Below is a small trained network, with its code and all its weights. Each question gives an input and a class and asks what happens when units are switched off, that is, made to give their printed mean instead of their output.

import numpy as np


def w(rows, s, z=0):
    codes = np.array(rows[::2]) - 128.0
    scale = np.full(codes.shape[1], s)
    scale[-1] = z or s
    return codes * scale


def f(y):
    return y / 2 * (1 + np.tanh(0.7978845608 * (y + 0.044715 * y**3)))


def log_softmax(a):
    a = a - a.max(-1, keepdims=True)
    return a - np.log(np.exp(a).sum(-1, keepdims=True))


def net(x, mask):
    res = np.array(x, float).reshape(1, 4) / 4 @ E
    y = f(res @ A[0][:, :-1].T + A[0][:, -1])
    res = res + np.where(mask, y, B[0][:, -1]) @ B[0][:, :-1]
    return log_softmax(res[-1] @ U[:, :-1].T + U[:, -1])


A, B = {}, {}
E = w([
[105,31,218,50,66],'x0',
[183,94,219,220,169],'x1',
[101,117,121,150,112],'x2',
[126,254,196,163,48],'x3',
],0.0072)
A[0] = w([
[65,153,67,32,70,207],'N1',
[147,180,13,243,198,147],'N2',
[116,115,230,216,185,80],'N3',
[98,141,68,58,112,196],'N4',
[108,29,57,89,226,122],'N5',
[151,110,230,233,154,75],'N6',
[133,23,234,17,98,234],'N7',
[149,56,57,98,200,92],'N8',
[30,214,120,144,14,204],'N9',
[125,21,79,106,172,89],'N10',
[87,32,43,148,147,39],'N11',
[47,122,42,97,49,85],'N12',
[127,82,196,93,58,141],'N13',
[84,168,95,29,101,61],'N14',
[160,71,182,75,82,91],'N15',
[218,177,28,201,152,176],'N16',
[154,195,40,196,176,112],'N17',
[152,42,254,226,128,197],'N18',
[114,221,184,132,36,63],'N19',
[130,191,202,138,29,116],'N20',
[97,237,149,98,56,253],'N21',
],0.0076,0.0033)
B[0] = w([
[127,67,147,147,211,205],'N1',
[14,125,70,139,108,212],'N2',
[135,70,110,64,229,170],'N3',
[107,57,196,143,181,178],'N4',
[208,170,162,240,161,209],'N5',
[99,71,156,83,225,179],'N6',
[46,165,2,155,110,254],'N7',
[205,208,137,221,88,181],'N8',
[141,103,161,195,175,212],'N9',
[199,191,87,210,90,185],'N10',
[189,132,120,213,190,165],'N11',
[75,63,153,95,200,167],'N12',
[60,163,51,153,109,182],'N13',
[77,106,40,109,204,162],'N14',
[28,191,57,152,36,168],'N15',
[36,90,79,163,88,197],'N16',
[20,119,41,129,85,186],'N17',
[72,70,69,179,204,221],'N18',
[188,125,156,216,160,186],'N19',
[157,220,84,242,100,190],'N20',
[169,56,154,207,161,217],'N21',
],0.0074,0.0086)
U = w([
[184,193,132,212,142,187],'0',
[102,119,107,146,152,255],'1',
[105,72,107,99,245,82],'2',
[49,168,64,135,62,23],'3',
[146,107,151,118,97,198],'4',
[234,247,216,70,18,1],'5',
[247,234,206,28,80,1],'6',
[227,211,203,1,42,1],'7',
],0.0081,0.0059)

Each question gives the input, the list of numbers given to net, and the class t.
The units are the neurons (one row each of A and B). Each row of codes is followed by its name. A weight is (code - 128) times the scale printed after its matrix; where a second scale follows, it is the last column's (A, B and U).
mask holds one flag per neuron, in row order. A switched-off neuron (its flag False) gives its mean, the last column of its row in B, instead of its output. The means were averaged over made-up inputs and are rounded, as every weight is.
A unit's drop is (log p(t) with every unit on - log p(t) with that unit switched off) / (log p(t) with every unit on - log p(t) with every unit switched off).
The circuit of an input: a set's keep is (log p(t) with only the set's units on - log p(t) with every unit switched off) / (log p(t) with every unit on - log p(t) with every unit switched off). Starting from the 12 units with the biggest drops (on a tie, the unit counted first), units are removed one at a time, each time the one whose removal leaves the highest keep (on an exact tie, the one counted first), for as long as the keep stays at least 0.8.
circuit, biggest first: the units of the circuit, biggest drop first
top k neurons: the k neurons with the biggest drops, biggest first
drop of u: that unit's drop, to one decimal
input [-5,-2,3,-5], class 0: circuit, biggest first => N5
input [7,2,3,5], class 3: top 4 neurons => N7, N15, N13, N5
input [-5,4,4,4], class 3: circuit, biggest first => N2, N17
input [6,3,2,-1], class 3: top 2 neurons => N7, N15
input [-3,-2,-4,-5], class 0: circuit, biggest first => N5, N8
input [8,3,-4,3], class 3: circuit, biggest first => N7, N15
input [-5,8,6,7], class 2: circuit, biggest first => N6, N3
input [-7,-8,-5,-2], class 2: circuit, biggest first => N1, N12
input [-7,5,3,-5], class 3: top 3 neurons => N2, N17, N16
input [4,-2,2,5], class 0: circuit, biggest first => N20, N19
input [4,3,-2,1], class 3: circuit, biggest first => N7, N1, N5
input [5,-2,2,-1], class 3: circuit, biggest first => N7, N15
input [-7,-2,0,6], class 3: top 2 neurons => N17, N2
input [6,-3,-5,8], class 0: top 2 neurons => N20, N19
input [-8,-8,6,-3], class 2: circuit, biggest first => N12
input [6,8,0,3], class 2: top 2 neurons => N6, N3
input [-5,-8,4,-4], class 2: circuit, biggest first => N12, N1
input [3,8,4,7], class 2: top 2 neurons => N6, N3
input [8,-4,-5,-3], class 3: top 2 neurons => N7, N15
input [2,7,1,-7], class 0: top 3 neurons => N10, N5, N8
input [2,0,3,1], class 4: top neuron => N2
input [8,4,6,-6], class 3: drop of N13 => 0.1
input [-8,4,-7,-1], class 3: drop of N2 => 0.1
input [-4,-5,2,-5], class 0: drop of N5 => 0.9
